Below is a small trained network, with its code and all its weights. Each question gives an input and a class and asks what happens when units are switched off, that is, made to give their printed mean instead of their output.

import numpy as np


def w(rows, s, z=0):
    codes = np.array(rows[::2]) - 128.0
    scale = np.full(codes.shape[1], s)
    scale[-1] = z or s
    return codes * scale


def norm(h):
    return h / np.sqrt((h * h).mean(-1, keepdims=True) + 1e-5)


def f(y):
    return np.maximum(y, 0)


def log_softmax(a):
    a = a - a.max(-1, keepdims=True)
    return a - np.log(np.exp(a).sum(-1, keepdims=True))


def net(x, mask):
    res = np.array(x, float).reshape(1, 8) / 4 @ E
    u = 0
    for l in range(3):
        y = f(norm(res) @ A[l][:, :-1].T + A[l][:, -1])
        res = res + np.where(mask[u : u + 9], y, B[l][:, -1]) @ B[l][:, :-1]
        u += 9
    return log_softmax(norm(res)[-1] @ U[:, :-1].T + U[:, -1])


A, B = {}, {}
E = w([
[185,140,159,89,167,78,178,215,150],'x0',
[94,164,157,36,84,182,143,114,133],'x1',
[132,129,130,129,125,128,126,124,131],'x2',
[142,105,111,164,123,179,238,102,228],'x3',
[128,128,128,127,127,128,126,125,130],'x4',
[100,127,50,98,143,111,180,138,80],'x5',
[44,146,126,113,178,86,105,134,197],'x6',
[74,119,157,171,3,30,163,147,124],'x7',
],0.011)
A[0] = w([
[179,59,37,255,177,66,79,160,146,60],'0.n1',
[134,47,92,155,137,105,236,72,214,42],'0.n2',
[216,174,180,91,176,81,164,244,161,18],'0.n3',
[120,182,144,142,135,68,75,154,55,82],'0.n4',
[167,129,240,178,122,140,78,104,208,89],'0.n5',
[169,140,97,122,194,195,85,148,133,2],'0.n6',
[58,158,44,108,182,54,136,108,178,53],'0.n7',
[208,106,29,123,72,141,180,151,42,57],'0.n8',
[70,109,106,204,137,176,68,35,101,29],'0.n9',
],0.01,0.0063)
B[0] = w([
[111,168,177,3,87,160,164,110,116,253],'0.n1',
[128,178,94,143,105,174,114,191,137,236],'0.n2',
[111,26,43,118,119,132,92,74,137,231],'0.n3',
[124,154,86,159,113,172,121,185,129,236],'0.n4',
[62,111,112,140,135,169,163,175,85,248],'0.n5',
[80,153,140,154,184,160,150,72,83,191],'0.n6',
[69,78,199,176,140,165,88,145,140,206],'0.n7',
[114,89,189,176,124,167,88,125,134,226],'0.n8',
[125,57,62,102,118,116,119,123,156,231],'0.n9',
],0.014,0.0053)
A[1] = w([
[97,180,154,65,117,125,126,107,182,59],'1.n1',
[116,150,76,91,107,124,109,140,154,113],'1.n2',
[130,159,132,184,77,63,147,153,154,44],'1.n3',
[87,130,205,110,127,173,139,160,100,147],'1.n4',
[109,150,115,139,92,155,94,74,141,2],'1.n5',
[101,82,99,176,126,159,96,126,110,109],'1.n6',
[249,112,139,159,86,140,128,92,77,67],'1.n7',
[61,134,67,144,93,170,118,130,110,139],'1.n8',
[163,178,104,148,199,112,139,66,111,85],'1.n9',
],0.013,0.0051)
B[1] = w([
[149,83,175,72,57,164,112,139,135,147],'1.n1',
[226,114,148,135,82,132,110,118,141,157],'1.n2',
[113,188,77,200,220,113,170,4,119,146],'1.n3',
[204,125,186,80,177,68,170,114,120,213],'1.n4',
[158,77,36,108,55,142,120,146,219,144],'1.n5',
[180,89,174,155,196,62,172,152,124,207],'1.n6',
[71,98,220,120,76,201,57,116,192,151],'1.n7',
[254,128,155,114,190,79,181,204,116,251],'1.n8',
[175,138,108,159,198,144,146,43,127,137],'1.n9',
],0.0087,0.014)
A[2] = w([
[37,119,157,128,157,104,73,181,190,77],'2.n1',
[143,157,121,119,144,72,5,159,33,56],'2.n2',
[112,165,130,169,95,77,145,107,119,7],'2.n3',
[80,107,77,116,116,106,157,136,121,144],'2.n4',
[126,65,117,79,144,99,148,138,134,199],'2.n5',
[117,109,135,157,55,62,143,140,125,161],'2.n6',
[110,154,162,146,82,78,167,130,119,118],'2.n7',
[160,95,150,88,136,147,194,109,99,253],'2.n8',
[155,118,181,172,164,94,125,135,121,22],'2.n9',
],0.015,0.0028)
B[2] = w([
[142,128,178,186,43,159,72,100,76,151],'2.n1',
[72,159,83,159,76,186,235,142,230,177],'2.n2',
[165,181,156,95,208,149,163,81,111,138],'2.n3',
[110,34,85,140,159,127,87,149,82,136],'2.n4',
[168,128,120,154,76,84,89,92,99,212],'2.n5',
[96,70,87,65,245,177,99,32,166,169],'2.n6',
[109,185,126,78,208,180,104,84,93,160],'2.n7',
[68,189,116,127,89,25,84,136,114,248],'2.n8',
[184,145,188,178,173,100,146,135,134,179],'2.n9',
],0.011,0.016)
U = w([
[108,133,95,125,253,169,125,45,95,112],'0',
[129,10,3,159,78,113,81,119,135,100],'1',
[107,175,67,189,97,216,194,227,176,89],'2',
[116,178,135,49,60,94,90,111,117,64],'3',
[174,132,134,156,146,81,113,144,112,254],'4',
[140,123,145,170,169,58,135,176,73,140],'5',
[172,128,134,157,146,91,107,143,121,244],'6',
[105,95,228,210,99,176,76,117,113,26],'7',
],0.013,0.0047)

Each question gives the input, the list of numbers given to net, and the class t.
The units are the neurons (one row each of A and B). Each row of codes is followed by its name. A weight is (code - 128) times the scale printed after its matrix; where a second scale follows, it is the last column's (A, B and U).
mask holds one flag per neuron, layer by layer. A switched-off neuron (its flag False) gives its mean, the last column of its row in B, instead of its output. The means were averaged over made-up inputs and are rounded, as every weight is.
A unit's drop is (log p(t) with every unit on - log p(t) with that unit switched off) / (log p(t) with every unit on - log p(t) with every unit switched off).
The circuit of an input: a set's keep is (log p(t) with only the set's units on - log p(t) with every unit switched off) / (log p(t) with every unit on - log p(t) with every unit switched off). Starting from the 12 units with the biggest drops (on a tie, the unit counted first), units are removed one at a time, each time the one whose removal leaves the highest keep (on an exact tie, the one counted first), for as long as the keep stays at least 0.8.
units of the circuit, in order: the units of the circuit, biggest drop first
k most important neurons: the k neurons with the biggest drops, biggest first
k most important neurons of layer l: the k neurons of layer l with the biggest drops, biggest first
input [-2,-4,-5,5,-1,-6,4,6], class 0: units of the circuit, in order => [2.n6]
input [6,8,1,-7,0,7,-3,-7], class 3: units of the circuit, in order => [2.n6; 1.n8; 1.n6]
input [-7,0,8,8,3,2,-8,-3], class 2: 4 most important neurons => [0.n2; 0.n3; 2.n5; 1.n4]
input [6,-2,-7,-7,0,-6,6,-1], class 2: units of the circuit, in order => [2.n2; 0.n4]
input [-1,7,-4,5,-6,8,-6,6], class 5: units of the circuit, in order => [1.n8; 2.n2]
input [-6,-1,3,3,0,3,-8,3], class 7: 4 most important neurons => [0.n8; 1.n7; 0.n3; 0.n5]
input [-3,5,-2,4,4,6,0,5], class 5: units of the circuit, in order => [0.n1; 2.n2]
input [8,5,-6,2,-6,8,8,1], class 1: units of the circuit, in order => [0.n3; 2.n4]
input [-8,7,-7,7,-3,6,5,-1], class 1: units of the circuit, in order => [1.n5; 2.n4]
input [-1,3,-6,-3,-3,-8,3,5], class 5: units of the circuit, in order => [0.n5; 1.n8]
input [2,-4,2,0,5,-6,2,-5], class 5: 3 most important neurons of layer 2 => [2.n6; 2.n8; 2.n7]
input [-6,4,5,6,5,4,-1,8], class 0: 2 most important neurons => [2.n6; 0.n3]
input [-5,1,0,-3,6,7,-3,-6], class 5: units of the circuit, in order => [2.n6; 2.n8]
input [-4,-2,-3,6,5,-8,-2,8], class 0: units of the circuit, in order => [2.n6; 2.n7]
input [7,0,-3,-7,0,0,-4,2], class 1: units of the circuit, in order => [0.n3]
input [-2,8,-2,6,-4,4,-4,-4], class 3: 2 most important neurons => [2.n8; 0.n4]
input [2,-1,1,5,-2,1,3,-4], class 2: 2 most important neurons of layer 0 => [0.n2; 0.n8]
input [4,-3,-5,5,3,-3,-7,6], class 7: units of the circuit, in order => [1.n7; 1.n8]
input [6,-1,-1,3,-1,1,8,3], class 7: 2 most important neurons of layer 0 => [0.n7; 0.n9]
input [8,-4,4,-4,1,-4,7,-7], class 1: 3 most important neurons of layer 1 => [1.n8; 1.n4; 1.n3]
input [4,-4,-6,-8,2,-6,2,1], class 2: most important neuron => [2.n2]
input [1,2,5,-2,0,2,5,5], class 0: 3 most important neurons of layer 2 => [2.n7; 2.n6; 2.n8]
input [-6,-2,-4,1,5,7,4,-1], class 5: 3 most important neurons of layer 1 => [1.n6; 1.n8; 1.n7]
input [6,6,5,-7,-1,3,5,8], class 0: 2 most important neurons => [2.n6; 0.n1]
